Look-ups in named tables: a row name and a column name give one cell, copied from the table.

Table totudo
fields: ved, rek, mif, mefas
fus: [8.49, 6.03, 2.25, 1.95]
lom: [2.80, 4.04, 3.88, 3.95]
pif: [3.67, 3.85, 2.91, 2.92]
sog: [4.95, 5.22, 3.28, 3.28]

lom, ved => 2.80
fus, ved => 8.49
pif, mefas => 2.92
lom, mefas => 3.95
fus, mefas => 1.95
sog, mefas => 3.28
sog, rek => 5.22
pif, mif => 2.91
pif, ved => 3.67
sog, mif => 3.28
lom, rek => 4.04
lom, mif => 3.88
sog, ved => 4.95
fus, mif => 2.25
pif, rek => 3.85

Table lov
|  | megipa | bot | sosof | ledit | seded | zuro | feba |
|---|---|---|---|---|---|---|---|
| nuv | 50.39 | 50.06 | 20.74 | 48.04 | 23.60 | 17.43 | 26.08 |
| nosema | 22.01 | 52.61 | 49.00 | 30.42 | 68.33 | 35.05 | 50.67 |
| pilomon | 13.16 | 53.99 | 45.17 | 50.56 | 32.06 | 52.74 | 19.22 |
| meludif | 41.64 | 48.78 | 14.64 | 55.55 | 29.90 | 38.43 | 28.37 |
| lunof | 39.64 | 19.14 | 12.80 | 36.84 | 33.12 | 56.90 | 35.76 |
| ter | 42.20 | 51.40 | 40.69 | 73.06 | 53.01 | 28.20 | 27.13 |
| dav | 12.96 | 48.15 | 33.20 | 50.82 | 30.71 | 55.17 | 52.43 |
| buz | 33.66 | 41.30 | 39.28 | 58.27 | 47.44 | 33.09 | 76.68 |
| fedidu | 41.73 | 33.16 | 33.55 | 58.99 | 67.02 | 65.54 | 46.35 |
| sori | 45.77 | 31.19 | 40.65 | 42.64 | 51.74 | 41.27 | 74.67 |
| vinotib | 51.90 | 43.75 | 62.85 | 48.73 | 57.06 | 21.33 | 37.92 |
| moru | 69.23 | 33.42 | 34.28 | 66.39 | 28.19 | 44.60 | 48.84 |
| sosab | 41.83 | 59.48 | 50.38 | 67.99 | 25.44 | 46.17 | 22.68 |

ledit of sori: 42.64
ledit of meludif: 55.55
megipa of meludif: 41.64
bot of sori: 31.19
feba of fedidu: 46.35
sosof of fedidu: 33.55
seded of sosab: 25.44
feba of meludif: 28.37
zuro of fedidu: 65.54
sosof of sosab: 50.38
ledit of fedidu: 58.99
seded of ter: 53.01
sosof of meludif: 14.64
feba of buz: 76.68

potu
columns: duv, batibo, ruseri, fel, silikof
teseku: [47611, 69508, 65282, 59375, 58220]
maz: [65904, -4289, 8782, 60168, 62062]
tuv: [65498, 23956, 55539, 92053, 91404]
livug: [-35800, 40391, 52271, 1829, -2085]
ran: [-29553, -82338, -60232, -38542, -36890]
fol: [98795, -35115, -37533, 53443, 59089]

What is the batibo of ran in potu? -82338
What is the fel of tuv in potu? 92053
What is the batibo of fol in potu? -35115
What is the duv of fol in potu? 98795
What is the silikof of maz in potu? 62062
What is the ruseri of tuv in potu? 55539
What is the duv of ran in potu? -29553
Which row has the largest silikof? tuv

Table neku
         vofuzas  zopafe
surutop     0.36    0.37
pofev       0.37    0.36
rozav       0.73    0.78
dod         0.35    0.36
pepetan     0.27    0.35
vofus       0.37    0.37
pep         0.36    0.37
bak         0.02    0.59

zopafe of dod: 0.36
zopafe of surutop: 0.37
vofuzas of vofus: 0.37
vofuzas of bak: 0.02
zopafe of rozav: 0.78
zopafe of vofus: 0.37
vofuzas of surutop: 0.36
vofuzas of pep: 0.36
zopafe of pofev: 0.36
zopafe of pepetan: 0.35
zopafe of bak: 0.59
vofuzas of pepetan: 0.27
vofuzas of pofev: 0.37
vofuzas of dod: 0.35
vofuzas of rozav: 0.73
zopafe of pep: 0.37
Row with the largest vofuzas: rozav

lala.tsv
	fibi	ral	sanoguk	kalata	tetisod	maluge	berudo
masugu	6.79	5.05	7.79	5.26	6.38	7.02	6.23
meru	8.33	4.96	9.76	6.75	7.71	7.53	6.24
norar	4.82	6.19	3.10	5.05	5.81	4.74	5.91
pev	6.52	6.30	6.34	6.69	5.81	5.63	6.43
benevi	4.02	7.43	6.33	6.40	6.72	4.87	7.92
mefad	2.32	6.86	0.08	6.43	5.48	3.24	8.40
kimeb	5.14	6.09	5.08	5.37	4.21	5.28	6.69
mevilo	8.38	4.66	8.41	6.71	7.00	7.57	5.33

meru, maluge => 7.53
mefad, sanoguk => 0.08
meru, kalata => 6.75
mevilo, maluge => 7.57
pev, tetisod => 5.81
meru, sanoguk => 9.76
pev, fibi => 6.52
masugu, tetisod => 6.38
norar, berudo => 5.91
Which row has the largest tetisod? meru

fiz =
         fegan  zula  sab  vum  beg  lete  boru  mikob
puz        166   139  128  137  112   198   157    140
muru        97    99  159  132  148   114    89     95
vek         86   170  131  112  154   164   101    117
zifasu     154   159  126  130  114   201   149    138
zodob      138   122  168  159  181   111   170    116
bup        118   183  126  116  131   191   125    131
vupudug    169   128  130  127   63   111   127    142

What is the sab of puz in fiz?
128
What is the beg of vek in fiz?
154
What is the beg of muru in fiz?
148
What is the mikob of vek in fiz?
117
What is the boru of vupudug in fiz?
127
What is the lete of vupudug in fiz?
111
What is the lete of zifasu in fiz?
201
What is the vum of muru in fiz?
132

feze =
columns: mak, fosa, lem, keso, pugim, feris, kog, magazun
dul: [515, -1604, -2417, -109, -2972, -2361, -2310, -2647]
tiga: [2184, -2286, -5144, 309, -5332, -4611, -4619, -4985]
silob: [83, 412, -1584, -1215, 506, -721, -1220, -244]
mev: [1270, 2723, -3477, -4227, 962, -2511, -1748, -1931]
fugim: [-1004, 1187, -2798, -931, 253, -2195, -452, -1200]
lar: [-4139, -6080, 2163, 5487, -3520, 1197, 393, 855]
bif: [-3179, 757, 3727, -1197, 2316, 2247, 3685, 2111]
pul: [2634, 4818, -3860, -6711, 3332, -1963, -2262, -1084]
sodud: [908, 2010, -2381, -3520, 399, -2018, -1125, -1810]
sek: [-1846, -3182, 2448, 3155, 549, 3112, -38, 3291]
tos: [-1927, 13, -968, -320, -631, -1461, 601, -1106]
gog: [-503, 915, -2507, -1743, -17, -2022, -916, -1412]
pegemim: [963, -1555, 153, -332, -533, 764, -1893, 346]
minonu: [-320, 1613, -1455, -3450, 1416, -909, -667, -462]

What is the lem of lar in feze?
2163
What is the fosa of silob in feze?
412
What is the kog of pegemim in feze?
-1893
What is the pugim of pul in feze?
3332
What is the kog of pul in feze?
-2262
What is the lem of mev in feze?
-3477
What is the keso of tiga in feze?
309
What is the kog of mev in feze?
-1748
What is the feris of sek in feze?
3112
What is the kog of lar in feze?
393
What is the keso of pul in feze?
-6711
What is the pugim of bif in feze?
2316
What is the pugim of tiga in feze?
-5332
What is the magazun of silob in feze?
-244
What is the feris of dul in feze?
-2361
What is the magazun of pegemim in feze?
346

